Each row has a class, written as a number after it.
[  12 -186   18 -161 -323 -102  208 -132  -49  162   90 -250   69   70
   52 -120  120  107  130  -97  434 -330  383  329  -29  105  -70  146
 -253 -105 -327   14  -44  -43  356  -30   -5   29  185 -300   23  144
  -51] => 1
[ 111  -92   40 -183  403 -254 -158 -229  -25  307  232  315  207  -85
   -8  228  570  154  237  205   67  161 -201  235 -429  295  -37  358
 -208   -9   83 -303   47  413  -99   57  365   97 -322   83  222   17
 -737] => 2
[  21 -404  146    9 -384   18  395 -184  -57  -28   53   48 -136   48
 -108  149   10   79   17  -77  285 -266  236 -100   68   45  119 -163
   51 -155 -269  116   13  180  131  -13   39  -89  252 -197  -89  165
  -26] => 2
[  30 -464   64   -5  -94 -136 -219  389   30 -217  -71   -8 -304  131
  -82 -292 -391 -157 -342  -43  -57 -109 -151 -169  -96  -78 -267 -296
  197   15  -45  -57    5  127  125  127  -89  114  -29  173  -77   72
  333] => 7
[ -98 -485   60 -112 -327   44  115   79  183 -134  -33 -285  -47  445
 -182  138  -35  139 -225 -133 -143  154  470 -238 -415  -25 -357  180
 -132 -318 -615  473  143 -253  156 -174 -231 -130   10 -105  234  135
 -191] => 4
[ -40 -231   -9 -179   66  132  -61  126   71  -40  226  148  -91  -80
  170  303  334  171   18   99  132 -285 -347  211   78  114   17  440
 -189  123 -256 -486  317  282   89 -162  373 -137  113  -67 -239  154
 -121] => 0
[ 332 -459    9 -123  104 -643 -216  139 -304   -9  207  336   84  293
  -95 -309   77   31 -282    4   76  367  -71 -498 -391 -190 -100 -276
  -16 -175  237  -76    0  213 -299   43 -122  -98  102  189  191 -125
  152] => 4
[ 210  118   43  142  -33   57   33 -246  -97  -45  248  168 -122    1
  340  -52  -82  104 -576  -20   35 -117   57  -88   -8  146  -58  -18
 -229   89  -20  228  -67   76   -5  -22  -73 -304  -77  -48  -93  -70
  112] => 7
[-118  -80   12  -63  -24 -196  139  -65 -155   69   78   73 -133 -224
 -111  -63   16  219 -132   70 -237  126 -301   25 -202 -108  405  -72
  142   52   45 -276  131   27  -75  155  197   47 -110 -156 -208 -100
 -146] => 3
[-100  104  158  -41  262  183  281  -76   56 -300  262   47 -424 -231
   70  383  142  142 -220   94 -231   42 -342   17 -386  196  -38  107
   -2  186 -329  -78   -5   -2  114 -145 -131 -217 -263 -235 -343 -150
 -240] => 3
[ 364 -698   88   49  147 -223 -275 -246 -167  -56  406 -168  -34  536
   63 -106 -131  306 -126  454    8  -24   47  347 -176  -62 -424  170
 -245 -229  -36   94 -152  119  178  -31  -90   94  367   37   82  126
 -198] => 3
[  95 -388  255   65 -139    4  -39   13   -6 -220  290  -81 -118   -5
   20 -147 -395  151 -207  345  176  234  274  137 -484  -38  121 -117
  152 -185   80   68 -347   24  -47   82  149 -164  237   65  220  259
  238] => 7
[-199 -207   58  109 -398  282  378  212  316 -247  113 -452 -165  289
 -421   10 -265  -12  146   -9 -133  177  295   69    5  -93  -23 -235
    5  -51 -311  240 -129   49   30  -32  -69 -324  132 -115   22    8
  431] => 3
[ 331  106   48  -44 -352  104  198  -90 -105    2 -114  -29   86  330
  270 -112 -238   68 -232  193  -33 -145  385  329  305  181  -16  119
  -11 -184 -369  256 -200 -302  161  -24  -59 -174   97 -152   21  110
  183] => 2
[ 166  166   78  -41  121 -223 -201  219 -112  188 -218   25    0 -356
  304 -283   91  -43  -58  207  437 -440 -349  300 -204  272   67   32
   90  -36  188 -465  147  242  260  162  391  -77  -18  117  -61  289
 -151] => 1
[ 344   71   -2   67  465 -209 -371  -46 -453 -350  263  222  -51   38
  335  126  226  -49 -500   38  116 -246 -246    3   29  149 -150 -441
  -72  146  185 -330   47   84  201 -312   85  175  204 -201   98 -228
   29] => 1
[ 357  -31  -11  335 -437  186  327  252  -66 -467 -379 -110   75   85
  307 -122  -65  -21 -325   22  -99 -163  226   77  139  178 -559  -77
  146   89 -285  339  -22  -32  222  247  241 -419  -31 -162    3  -61
  572] => 7
[ -17  239  262 -119  192  -41 -204  350  198 -173  206  -66  166 -192
  -15 -198 -188  100   10  130 -298 -146  -25  594 -193  403   84  330
  -55 -152   -4 -202   49 -136  -10   88   71 -278 -460  -40  -15    3
 -567] => 2
[ 245  -54  118   23   19 -156 -117  112 -118  -97  198   44   20 -116
   80   52  382   25  -16 -126  181 -182  -77 -121 -332  -17   86 -136
 -149   24    7 -219  127   57  108  -40  264  -43  119 -175  -85   43
  -76] => 6
[  64 -701  -25  -76 -288 -177  -76   24   37 -186  211 -239  -52  220
   34 -153 -181 -105  173    5  -25  -33  201    1 -133 -159 -334   49
 -105 -225 -231  142   51  140 -105 -303 -196   84  243 -109   36 -135
  131] => 0
[ 390 -305 -101    3  202 -595 -246   11 -259 -103    9  199   24  131
   85 -154  -40   -5   34 -259  -90  125 -190 -405   23 -285   34  177
  -76 -137  157  -80  436   -3 -312   57 -339 -294   18  171  -78 -262
  -56] => 5
[ 248 -433 -241 -128 -104 -373  209 -331 -352  107   37  130   92  -16
    3  -19  122   42   83 -144  175 -150  192 -217  -62  -63 -108  107
 -166 -194  -58  -45  222  222 -149    4  109 -222  168 -272   39 -105
  128] => 3
[ 171  204  105   89  -90  -80 -153  140 -134  149 -340  102   86   79
   55  -23 -179   27  -88 -206  -10 -168   25  107   25   62  229 -267
  163 -197  101  -83   86 -272  109  383  -35   53   18  298  312  343
 -221] => 0
[  35 -139   67  -99  399 -243 -329   76 -191   84  287  606 -167 -370
  106   -1 -158  181 -899 -139  284 -301 -218 -242 -523   16  125 -166
  161   93 -215 -389  215  259 -154  173   45 -208   34  127 -170  -15
 -322] => 3
[ 183 -125    6   42 -146 -194   34    9  289  117 -160  185  184  263
   -3  291  189   51  129 -169 -145   56  303 -175  -74  201  -69  271
 -105 -223 -238  306   97  151 -221  108   26 -251  -50  301   57   12
 -233] => 3
[ 446 -361   -7  250 -249 -299  -85 -232 -344 -152  -77   79   40  394
  696  -43 -119  243 -834  -79  135  -33  161  109   53   59 -188   96
  109  -50 -269  383 -248 -393  114  -26    3  -87   83 -344  -50 -148
  111] => 3
[-256 -509   17 -337 -256 -115 -157 -125   15  228 -122 -147   29  267
   26  320  201  294  -12  161  129 -118  473  145 -470  298 -178  -74
    0  -72 -623   15   64   70  211  -27  393  545  213  111  298  342
 -435] => 4
[  89   -2  151   56  172 -173 -601  368  -81  -72  162 -163 -118 -261
  264 -591  -94  -41 -198   65  293 -276 -427 -166 -129  113    9   34
  -21  -40  323 -227  110  187  -79 -189  105 -162 -289   14 -313  -33
   36] => 2
[ 120 -113   75  -80   99 -320 -168   29  -36   32 -107  128 -299 -218
  248    7  237  328 -266  -87  209 -340 -194 -278 -300   96   -8  164
  -28   16 -156 -235  141   47   30  -75   87 -305  -51 -111 -435  -69
 -276] => 6
[ -20 -409   55  -12 -173   74 -240 -133  165  279   40 -125  -71 -180
  151 -162  -11  128 -150  -37  253 -250   31  147 -218  169   17  178
 -141   -3 -189 -124   67  352   13 -139  102  -71  191  100 -145  106
  -67] => 1
[ 170 -353 -273  -71  157 -147 -130   61  -94  103 -126  286 -141  330
   49  320   86    6  524  358   87  156   -6   89  227  -88 -143  578
   38  -16 -194  -52  427  381 -155  344  527 -102   11  304   54  -12
 -389] => 3
[-170   46  -23 -140  196  -58  -50  103 -183  122  169  272  -32 -128
   35  -40  -76  325  -52   95  -90 -304 -212   81   39  -53   43  193
  -35   76 -235 -318  219  102  -84   52  125  -99 -177   -2    3  -28
 -256] => 7
[ 144   16   72   23   17  264  -71   35  -96   47  -21 -144   34  159
  284   41   64 -152   30   51   31 -326 -225  320  133  -30 -182  -64
  -33    8 -279  -90  268 -102  356 -170  -76  308   74  -37  100  163
 -275] => 1
[ 295  -20  -48   70   67 -190 -264  161 -121 -325  -11  -25    4  -86
   91 -129   82    7 -574  -22 -495 -211 -380  161  -65  -41 -215  -71
  145  -67 -176 -239  342  100 -208  131   79  -97  -52  169   67 -115
   91] => 7
[ 206  -83  176 -158  171 -216 -305 -103 -113  318  285  103   17   69
  228 -215  212  344 -251 -238  230 -483 -287  -21 -249    6  332   93
 -167 -132   38 -317  296 -114  -35  -47 -323 -198  -45 -150  112   70
 -515] => 6
[ 314  263  -23  -70   46  344 -137   48 -328 -129   98   -9   15  296
  347 -229 -157 -387 -622   61   -7 -309 -113   49  182   62 -176 -191
  -52  -36 -181  155   -2 -367  300 -369 -388  170  155 -336   85   10
  280] => 6
[ 375   58  251  195  433 -553 -690  234 -123 -205  151  175 -112 -276
  241 -418 -175   97 -790 -171    6 -205 -209 -529 -489 -130  350   29
  117  -24  148 -450  132  -10  -72  -24 -155 -285  -76    1 -287 -271
  159] => 2
[ 225  -59   80  -78  405 -247 -222 -129 -166  175  305  423 -301  160
  158   63  309   22 -381  273  132 -304 -439   73 -358  167 -114  -34
  -24  -39   44 -183  125  134  203  -15  109  296 -229  188  120  152
 -852] => 3
[ 139 -280  155  383  377 -229 -253  265  -42 -188   62  270  130 -174
  -80 -526 -129  -47   34  274  116    1 -304  316  -88   51  -11 -149
  275 -221  805 -323   18   80 -302  307   51 -170  158  278 -248  308
 -100] => 3
[  82  -94   63 -205  264  -63   17  -63  -61    5   99   40   75  198
   86  196  268  189  -69 -178  -79  175   98   35 -305    2 -129  -33
  -21  211  -80   72  127  150  122  -95 -100   68  226  150  212 -172
 -139] => 3
[ 107 -504  108  -90  -44 -159   -6 -141  -46   -4  224   57   95  188
   38  164  163 -150   80   55  319  161  346 -126 -280   93   14   34
  -19   29 -209  229  -62  137  -32   48  187  -88  191  -59  145 -138
  -93] => 5
[  42  -43  225   39  427 -165 -169   20  184    1  208  174  -41 -417
 -133 -185  128  275 -255  177  -95  -53  -83  222 -554  156  263   80
  224 -155  279 -369   73   52 -132   64  219  -57 -119  162 -264   72
 -471] => 5
[ -89 -461  -22  -32 -275    6   83  -19   30   76  240   11  -39  -52
  -24  -23 -158  262 -215  -64  -16    5   88  -83 -233  113  119 -264
  -61  -87  -61  -65  140  207 -176   36  156 -167   91  171   70   42
  273] => 7
[ 138 -123  290  123  -13   12   12  352  -17 -443 -308   37   -5   46
  184   34 -156 -238 -203  166   67  -56   27 -337  -59   54 -276 -318
  383  137  -62   21  -26  380   69   15  277 -224  214  163   -2  -23
  300] => 7
[-282  -98    7 -141    1  -55  -56   74   18  320  -88  169 -153 -295
 -242  103  347  185  168 -100  245 -157  -91 -170 -307  215  -34 -230
 -108 -135    0 -472  355  448 -232  201  360 -272  -57  298  128  191
 -594] => 3
[  31 -248   64 -141 -157 -240 -222   86 -168  149  150  262 -286 -128
  232 -425 -124  199 -572  -14  399  -82   47 -416  -42  -81  234  103
   26 -214 -333   13  101  140 -264 -248 -210 -418   15 -123 -243 -213
  127] => 1
[  20    5  164    6 -311  141  392   33  -25 -266 -273 -210 -277   79
   47  193  -37 -368  432 -161  205  -14  511  -24  100   99  -33 -162
   75   80 -460  377  -82 -125  312 -216  -13  -52  177 -236 -276   26
   55] => 2
[  58  572  -94  197  -51  -14  -22  282 -189 -290 -305 -242   38  160
  160  -39   41 -237  101  -92 -310  127  -18  350  -12  409 -150 -267
    6  -42  263   64  298   -4 -166  407  155 -182 -157  306  296   54
 -178] => 1
[-264   91  142 -176  -50   96  325  208   30 -238 -108 -403 -221  175
   -3   34 -126 -156 -105  -21  -34  -91   18  299  134  145 -343 -299
   86 -144 -257  176   57  111  332 -285 -206  -62   93 -111   61  -15
   -4] => 3
[ 295 -308   69    8  149 -126   60  146 -157 -405  146 -106  109  218
  -75 -207   21 -125 -523   39 -155  248   22  -40 -489  -25 -292  177
  188  -82 -227  184 -116 -156  120 -186 -104  -84  -68 -226  116 -204
  221] => 7
[ 133 -164 -112  260  -59 -106   69 -102 -398 -169   84  324 -262 -278
  110 -186   55  226 -643  246  116   40 -229  -80 -205  -38  194 -165
  280 -124   50 -130  150  -26 -190   22  286  -74   83 -129 -302   69
   10] => 4
[ 234 -364  -25  121  -53 -157  243 -377 -230   73  160  147   86  -20
  -36  -75 -239  359 -625   76 -166 -220  -30  166 -136  129  197   44
   76 -295  195  -25   18 -227  127  203   81  -28  135   47  -37  167
  -43] => 5
[ 446 -279  -37   50 -444 -210 -176 -291 -537  289 -220   28  -69  171
  665 -300  -62  419 -732 -123  404 -408  413  -11 -266  -34  -19 -140
 -118 -183 -266  130   25 -227  254    0   42 -153  646 -227  197  237
  204] => 4
[ 366  450  -73  195  192  -57 -203 -126 -235  282 -257  131 -163 -191
  273 -184  176  213 -776   -5   -8 -655 -404  -52   67  260 -189 -111
  -35 -274   83  -92  116  114   83   12  138 -178 -147   47 -303  152
 -204] => 3
[ 211  216 -118  222   21  -10 -338   37 -142  -58 -122  -99 -137   12
  272 -168  254   -4 -167   33   54 -432 -418  188  286  450 -116  -71
  -74  -65  188 -330  364  275 -167  121  237 -181 -265   86  -69   -1
 -289] => 5
[ -87 -327    1   39  120    7 -139   91 -187 -312   90  179   -2 -183
  246  210   13  -74 -284   63  273  258  -12 -119 -130  220 -242 -250
   32  137  -39 -260   77  277   52  -27  246   -1   -4 -100  127 -175
  276] => 6
[  94 -377  -67  -66 -212  -52   65 -117  -77    6   42  214  -22    0
   75  -22  -57   21  200  177  309  -17  298 -254  256  -59 -126 -173
 -176 -165   26  111  106  306  -11 -269   34  -51  297  -29   20   30
  235] => 7
[ 286 -153   56  172 -122 -219 -135  259 -236 -466   79 -163   92  369
  -29 -271  -99   35 -583  -51 -306  -38  -84  -79  -97    9 -272 -240
   88  -77 -225  205   -9 -233  145   10 -299  103  -10   85  193  -44
  381] => 5
[ 240 -372  120   -8 -408 -297 -288  -55 -145  -29   85   91  290  161
  372 -175 -328   90 -470 -183  112 -191  453  138 -158   96   98 -345
 -204   -9 -143 -133 -120 -306  277    0 -265  171  544    3  323   51
  253] => 0
[ 269 -343   90  -29  101 -348 -274  -23 -288  -70  239  -35 -157 -238
  394 -324    6   49 -530 -288  346 -358  -72   29 -616  194  -87   89
   -9   40   -2 -152  178  -15  275  -12   26    4 -128   33   70  -62
 -107] => 0
[ 455  -21  114  -53  262  -36 -118  229 -135  -13  256   96  292   -8
  312 -116  364  103  143 -450  242 -312 -198  -35 -357   35  -54   50
 -320  186  234 -200  366 -284  337  -42 -172 -273  -97 -195  194  -34
 -160] => 6
[ 272   93  198  123 -377  278   52  -25   50  109 -188 -351   83  132
  284    4 -104  124  135  -29  130 -455  159  300  113  195  -16  121
 -272   48 -244  141 -152 -110  406   77   97 -356  242 -187  -63  290
   28] => 3
[ -59 -200   78  -91   -2 -296  -66  123  230  -24  182 -121  -49 -128
   -6   17  189   84  262  -71  108  213 -128  -76 -552 -125  184   82
   83   31  171  -70    9  190 -410  133  358 -258 -288  -33   41   84
  -76] => 5
[-201  -42  150  -96 -214  220  357  274  235 -198   62 -122   43  198
 -300  275  229  102  242 -329 -195  -27  171   -1   22  202 -130 -215
 -214  -56 -372   80  173   45   52  -56 -325 -399   90 -102  145  -44
  -26] => 3
[  44  179   30  -10   70  332  295   90  -86 -266  199   32  -62  213
 -324  120  204 -270 -371 -172  -53 -155   56 -237  215  178   23 -258
  242   62 -493  331  202  169  -57  -79  -45  -71 -232 -157 -114 -191
   85] => 5
[ 354  132  182   87   64  216 -242   51  -19  275   23  149    7  214
   21 -202 -203  149 -307  -28  -85 -475   15 -181  123  -62   68  -85
  -61 -199   63   12   13 -111  174   12 -251    5  266  262 -108  151
 -152] => 2
[-140 -205   89  -62  -56  -39  151  302  456 -175  178 -118  -84  371
 -267   56 -187  231  148  193  -92   82  176  -70   53  113 -236  -71
   56  -40 -106  222  -78  329 -154   62   37 -323 -272  175  -10 -158
   -7] => 5
[ 141  -73  188  136  195 -102 -403   92  338  -18  -34 -169 -188 -286
  295 -149   66   85   15  -72  206 -331 -240  -55 -136   -4   -9  293
   -7  -62   64 -271  235   13 -114 -106  -40 -295 -104  297 -447  120
 -231] => 7
[ 122  105   62 -108   84 -123 -214  156 -201  141   -4  183  -55 -110
  468   94  629  -39   43 -266  509 -426 -311 -116  -47  258 -145  -50
 -155   38 -103 -226  283  -12  221 -249  142  103 -225  -68   31  -35
 -506] => 6
[ 186 -149  -96   78 -311 -147   84  -41 -254 -383   -8 -190   47   47
  266 -239  164   22 -451 -108  140  -15  349  141 -172   50 -403 -233
  -11  -85 -301  218   51  -64   24 -135 -101  -23  197 -374   76  -88
  379] => 6
[ 327 -133  285   31  357 -147 -716  521  132 -153  294  507 -180  -33
  537 -221 -115   99 -555  157  410 -103 -372 -133 -317 -157  253  -40
  292  299   80 -210   10 -282   95  -72  -12  -80 -101  138 -126  -13
 -182] => 3
[ 279 -526  -24 -243  161  101  195 -296  125   37  341 -131    2  339
 -147  256  189   23  285  316 -101 -283  182  313 -215   -6 -682  155
 -182 -136 -255  192  -20  327  169 -185  256  228   64   11  133  182
 -253] => 6
[ 389 -273  -58 -118 -518   -5  -55   51  -84  -15   40 -267   72  245
  463 -243  -52  283   40  437  -41   -6  224  130  -34 -167 -448  274
 -353  -29 -100  385 -268  -27  334 -195  344  -85  151 -264  291  -18
  510] => 1
[ 400   -4 -159 -179 -145 -123  161 -211 -212  272 -301 -169   61  280
  102  -94   -6 -126  -61 -243   37 -293  107  -41  135  -62  -98  285
   20 -131 -252  229  -34 -113    4  -15   45  -62   55 -113 -214  158
  165] => 4
[ 205   33  -11 -216  -20  -16  217 -228 -247 -105  254  125   69   48
  234  311  417  195 -115   58   54 -162   15  -49  -21  115 -258   26
  -86  140 -218   44  -77  143  157 -266  289  226  -88 -178  122 -194
 -124] => 2
[ 193   72  185  128  -62 -293 -292  305  -60 -240  -68   98  261 -150
  218   36   44 -252  136 -188  140  -77  237 -205 -195  345   43  -47
 -235 -255  215 -257  220  180 -190  262  184 -576   73   30  300  -42
  -84] => 5
[  -2 -181   93  -36   12  133  113  100 -122 -301  375  111  -48  474
  -35  107 -154  -10  -98  396  -16  110  191  389   -8  -53 -264  -50
  -78 -191 -403  264   17  -96  341 -393 -225  195  174 -202  464   12
 -471] => 5
[  81  147   86  -81  229   84 -141  206 -227   30  205  304 -130 -104
   68   -8  174  113 -733  -50  126 -460 -380 -119 -246  108  -41 -341
  164   75 -289  -99  283  129  104  -41  160   25 -143   46  -33   55
 -409] => 5
[  83  174   63  136   98  -58 -351  336 -128  189 -137  135  238 -154
  207 -591 -160  241 -301   -2    3 -327 -187  126  -42  203    0   80
  -14  -71  398 -230   50  -41    3  159  130 -223 -137   83  -13   60
  -56] => 6
[  65 -321    7   34  -51   95  117 -226  117  110  249 -149   95  -90
 -174 -303 -141  226   56  189   38  -11  203   65   54 -187 -151  -36
 -132 -328  131  204   33  146  -62 -147 -195  -82  104  -67  -56   30
  197] => 6
[ 113 -117   61  291 -270   98   69  170   36 -401  -98 -183   34   98
   49 -244 -217 -160   14  185 -111  -54  367   49   37   88 -332 -172
   -1  -44 -201  365   66  -87  115  -54 -125 -130  219   77  -98   15
  297] => 2
